Below are the code and all the weights of a small trained network. Each question names an input and a class and asks about switching units off, where a switched-off unit gives its printed mean instead of its output.

import numpy as np


def w(rows, s, z=0):
    codes = np.array(rows[::2]) - 128.0
    scale = np.full(codes.shape[1], s)
    scale[-1] = z or s
    return codes * scale


def norm(h):
    return h / np.sqrt((h * h).mean(-1, keepdims=True) + 1e-5)


def f(y):
    return y / 2 * (1 + np.tanh(0.7978845608 * (y + 0.044715 * y**3)))


def log_softmax(a):
    a = a - a.max(-1, keepdims=True)
    return a - np.log(np.exp(a).sum(-1, keepdims=True))


def net(x, mask):
    res = np.array(x, float).reshape(1, 5) / 4 @ E
    u = 0
    for l in range(3):
        y = f(norm(res) @ A[l][:, :-1].T + A[l][:, -1])
        res = res + np.where(mask[u : u + 3], y, B[l][:, -1]) @ B[l][:, :-1]
        u += 3
    return log_softmax(norm(res)[-1] @ U[:, :-1].T + U[:, -1])


A, B = {}, {}
E = w([
[105,143,80,115,202],'x0',
[66,61,105,226,167],'x1',
[2,147,149,148,113],'x2',
[71,80,194,68,80],'x3',
[58,143,39,94,108],'x4',
],0.0072)
A[0] = w([
[156,203,190,28,115,3],'0.n1',
[217,152,146,168,254,90],'0.n2',
[123,174,90,122,60,223],'0.n3',
],0.0084,0.0014)
B[0] = w([
[17,86,98,100,208,220],'0.n1',
[229,111,151,128,192,253],'0.n2',
[227,255,166,163,189,173],'0.n3',
],0.0064,0.0047)
A[1] = w([
[109,158,42,130,203,2],'1.n1',
[103,164,109,254,141,99],'1.n2',
[73,96,23,162,185,97],'1.n3',
],0.0087,0.0034)
B[1] = w([
[31,94,219,154,111,199],'1.n1',
[111,166,116,125,202,254],'1.n2',
[46,104,113,8,132,246],'1.n3',
],0.013,0.0021)
A[2] = w([
[111,228,131,162,46,5],'2.n1',
[165,62,103,94,69,240],'2.n2',
[2,104,60,186,221,253],'2.n3',
],0.0074,0.002)
B[2] = w([
[186,55,153,92,212,127],'2.n1',
[167,99,7,165,137,153],'2.n2',
[194,201,154,55,96,255],'2.n3',
],0.011,0.0055)
U = w([
[74,148,111,7,102,94],'0',
[95,53,133,143,31,2],'1',
[203,141,81,140,140,232],'2',
],0.019,0.0048)

Each question gives the input, the list of numbers given to net, and the class t.
The units are the neurons (one row each of A and B). Each row of codes is followed by its name. A weight is (code - 128) times the scale printed after its matrix; where a second scale follows, it is the last column's (A, B and U).
mask holds one flag per neuron, layer by layer. A switched-off neuron (its flag False) gives its mean, the last column of its row in B, instead of its output. The means were averaged over made-up inputs and are rounded, as every weight is.
A unit's drop is (log p(t) with every unit on - log p(t) with that unit switched off) / (log p(t) with every unit on - log p(t) with every unit switched off).
The circuit of an input: a set's keep is (log p(t) with only the set's units on - log p(t) with every unit switched off) / (log p(t) with every unit on - log p(t) with every unit switched off). Starting from all 9 units, units are removed one at a time, each time the one whose removal leaves the highest keep (on an exact tie, the one counted first), for as long as the keep stays at least 0.8.
circuit, biggest first: the units of the circuit, biggest drop first
top k neurons: the k neurons with the biggest drops, biggest first
top k neurons in layer l: the k neurons of layer l with the biggest drops, biggest first
drop when u is switched off: that unit's drop, to one decimal
input [1,1,1,-7,3], class 0: top 2 neurons => [1.n3 1.n1]
input [-6,1,1,7,8], class 1: top 2 neurons in layer 2 => [2.n3 2.n2]
input [-2,7,1,-3,-2], class 0: circuit, biggest first => [1.n3]
input [-4,0,-2,2,-5], class 1: top 4 neurons => [2.n3 0.n3 1.n2 0.n2]
input [-1,0,2,5,-2], class 1: circuit, biggest first => [1.n2 1.n3 2.n3]
input [-7,8,5,-6,-3], class 0: circuit, biggest first => [1.n3 2.n3]
input [-7,8,7,0,-3], class 0: top 2 neurons => [2.n3 1.n2]
input [-4,-1,8,-3,-4], class 2: top 2 neurons => [1.n3 0.n1]
input [-5,-1,2,4,-1], class 1: circuit, biggest first => [2.n3 1.n3]
input [2,3,-8,8,3], class 2: top 2 neurons => [2.n2 0.n1]
input [-7,-7,2,-6,7], class 2: top 2 neurons => [0.n3 1.n3]
input [0,0,0,-6,4], class 0: top 2 neurons => [1.n1 1.n3]
input [-7,4,-3,3,3], class 2: top 2 neurons => [2.n2 1.n1]
input [8,4,4,-3,-3], class 0: top neuron => [1.n3]
input [0,8,4,-5,2], class 0: drop when 0.n2 is switched off => 0.0
input [-6,1,2,8,8], class 1: drop when 1.n3 is switched off => 0.4
input [-7,0,2,2,-2], class 1: drop when 2.n3 is switched off => 0.2
